Below is a small trained network, with its code and all its weights. Each question gives an input and a target symbol and asks what happens when units are switched off, that is, made to give their printed mean instead of their output.

import numpy as np


def w(rows, s, z=0):
    codes = np.array(rows[::2]) - 128.0
    scale = np.full(codes.shape[1], s)
    scale[-1] = z or s
    return codes * scale


def softmax(a):
    e = np.exp(a - a.max(-1, keepdims=True))
    return e / e.sum(-1, keepdims=True)


def log_softmax(a):
    a = a - a.max(-1, keepdims=True)
    return a - np.log(np.exp(a).sum(-1, keepdims=True))


def net(x, mask):
    ids = ['ΛΞΣΦΨβγδ'.index(c) for c in x.split()]
    T = len(ids)
    res = E[ids] + P[:T]
    u = 0
    for l in range(2):
        r = res
        for j in range(3):
            rows = slice(2 * j, 2 * j + 2)
            q, k, v = (r @ M[l][rows].T for M in (Q, K, V))
            z = softmax(np.where(np.tri(T) > 0, q @ k.T / 2**0.5, -1e9)) @ v
            o = O[l][rows]
            res = res + np.where(mask[u + j], z, o[:, -1]) @ o[:, :-1]
        u += 3
    return log_softmax(res[-1] @ U[:, :-1].T + U[:, -1])


Q, K, V, O = {}, {}, {}, {}
E = w([
[143,171,50],'Λ',
[76,238,108],'Ξ',
[103,63,99],'Σ',
[146,206,19],'Φ',
[110,126,94],'Ψ',
[182,7,44],'β',
[111,94,119],'γ',
[81,79,164],'δ',
],0.013)
P = w([
[38,118,51],'0',
[184,214,152],'1',
[142,65,251],'2',
[38,95,45],'3',
[199,206,148],'4',
[141,69,250],'5',
[13,116,66],'6',
[204,205,146],'7',
[143,71,248],'8',
[13,120,75],'9',
[204,203,150],'10',
[141,69,249],'11',
[27,108,86],'12',
[206,202,144],'13',
],0.011)
Q[0] = w([
[72,8,197],'0.h1',
[209,114,171],'0.h1',
[132,30,63],'0.h2',
[178,37,102],'0.h2',
[101,100,174],'0.h3',
[96,138,141],'0.h3',
],0.014)
K[0] = w([
[122,64,164],'0.h1',
[112,101,114],'0.h1',
[5,115,87],'0.h2',
[88,138,12],'0.h2',
[88,113,147],'0.h3',
[145,125,199],'0.h3',
],0.015)
V[0] = w([
[186,80,193],'0.h1',
[87,73,105],'0.h1',
[166,153,108],'0.h2',
[255,153,200],'0.h2',
[44,211,225],'0.h3',
[55,12,154],'0.h3',
],0.009)
O[0] = w([
[175,242,238,16],'0.h1',
[194,108,60,90],'0.h1',
[113,73,155,102],'0.h2',
[172,50,255,2],'0.h2',
[133,85,145,212],'0.h3',
[98,18,151,81],'0.h3',
],0.0053,0.0044)
Q[1] = w([
[5,70,190],'1.h1',
[28,77,174],'1.h1',
[129,94,141],'1.h2',
[191,229,177],'1.h2',
[225,136,131],'1.h3',
[204,139,186],'1.h3',
],0.011)
K[1] = w([
[191,199,218],'1.h1',
[144,126,248],'1.h1',
[132,120,118],'1.h2',
[72,152,93],'1.h2',
[61,140,99],'1.h3',
[92,153,49],'1.h3',
],0.017)
V[1] = w([
[193,151,163],'1.h1',
[161,112,78],'1.h1',
[253,115,140],'1.h2',
[57,90,160],'1.h2',
[53,231,97],'1.h3',
[68,95,65],'1.h3',
],0.0073)
O[1] = w([
[254,122,107,6],'1.h1',
[180,148,182,166],'1.h1',
[115,52,132,2],'1.h2',
[194,105,139,137],'1.h2',
[144,113,145,243],'1.h3',
[221,66,115,242],'1.h3',
],0.0091,0.0072)
U = w([
[191,160,115,148],'Λ',
[93,225,219,51],'Ξ',
[13,119,160,160],'Σ',
[212,201,77,40],'Φ',
[138,135,149,130],'Ψ',
[152,120,2,85],'β',
[103,59,231,255],'γ',
[225,85,110,163],'δ',
],0.0078,0.0049)

Each question gives the input, a string of symbols that net reads in full, and the target symbol t.
The units are the heads (2 rows each of Q, K, V and O). Each row of codes is followed by its name. A weight is (code - 128) times the scale printed after its matrix; where a second scale follows, it is the last column's (O and U).
mask holds one flag per head, layer by layer. A switched-off head (its flag False) gives its mean, the last column of its rows in O, instead of its output. The means were averaged over made-up inputs and are rounded, as every weight is.
A unit's drop is (log p(t) with every unit on - log p(t) with that unit switched off) / (log p(t) with every unit on - log p(t) with every unit switched off).
The circuit of an input: a set's keep is (log p(t) with only the set's units on - log p(t) with every unit switched off) / (log p(t) with every unit on - log p(t) with every unit switched off). Starting from all 6 units, units are removed one at a time, each time the one whose removal leaves the highest keep (on an exact tie, the one counted first), for as long as the keep stays at least 0.8.
circuit, biggest first: the units of the circuit, biggest drop first
unit that matters most: the unit with the biggest drop
which heads matter: for each layer, one digit per head in row order, 1 if its drop is at least 0.15 and else 0, layers parted by /
drop of u: that unit's drop, to one decimal
input Φ Ξ Ξ Φ, target Σ: circuit, biggest first	[1.h1, 1.h3, 0.h1]
input Φ Ξ Λ Φ Ξ γ Φ, target Σ: unit that matters most	0.h3
input Ξ Λ Φ Λ, target Σ: circuit, biggest first	[1.h1, 1.h3, 1.h2, 0.h2]
input Ξ β Ξ Ξ δ Ξ δ β Φ, target γ: circuit, biggest first	[0.h2, 1.h1, 0.h1]
input δ Ψ Ξ Ξ δ Ξ δ Ξ Λ Σ γ, target γ: circuit, biggest first	[0.h2, 1.h1]
input Ξ β Ξ Ξ Φ δ γ Ξ Φ Ξ Ψ δ δ Ξ, target Ξ: which heads matter	100 / 110
input Λ Φ β Λ, target Σ: circuit, biggest first	[0.h1, 1.h3]
input δ Ψ β Ξ δ Φ δ γ, target γ: circuit, biggest first	[0.h2, 1.h1, 0.h1, 1.h2]
input Φ δ Ψ Σ Ψ δ Ξ Σ, target Σ: circuit, biggest first	[1.h1, 1.h3, 0.h2]
input Ξ β Ξ δ δ, target δ: which heads matter	110 / 101
input Ξ β Σ δ δ Ξ β, target Σ: circuit, biggest first	[0.h1, 0.h2, 1.h3, 1.h1]
input Ξ γ Λ γ Φ Ξ Ξ Ξ δ δ Ξ Λ γ Ξ, target Ξ: circuit, biggest first	[0.h1, 1.h1, 1.h2, 0.h2]
input Λ γ Φ Ψ Ξ Ξ γ γ Φ, target γ: circuit, biggest first	[0.h2, 1.h1]
input Ξ Ξ Ψ δ, target β: circuit, biggest first	[0.h2]
input Ξ Ξ δ δ Σ δ δ δ Ξ Λ Σ, target Σ: drop of 1.h1	0.5
input δ Ψ Λ δ δ Φ δ δ, target δ: drop of 1.h3	0.3
input Ξ Ξ δ Λ Λ Ψ Ξ β Φ Ξ γ γ β, target Σ: drop of 1.h3	0.5
input Ξ Σ Φ δ, target β: drop of 0.h1	0.2
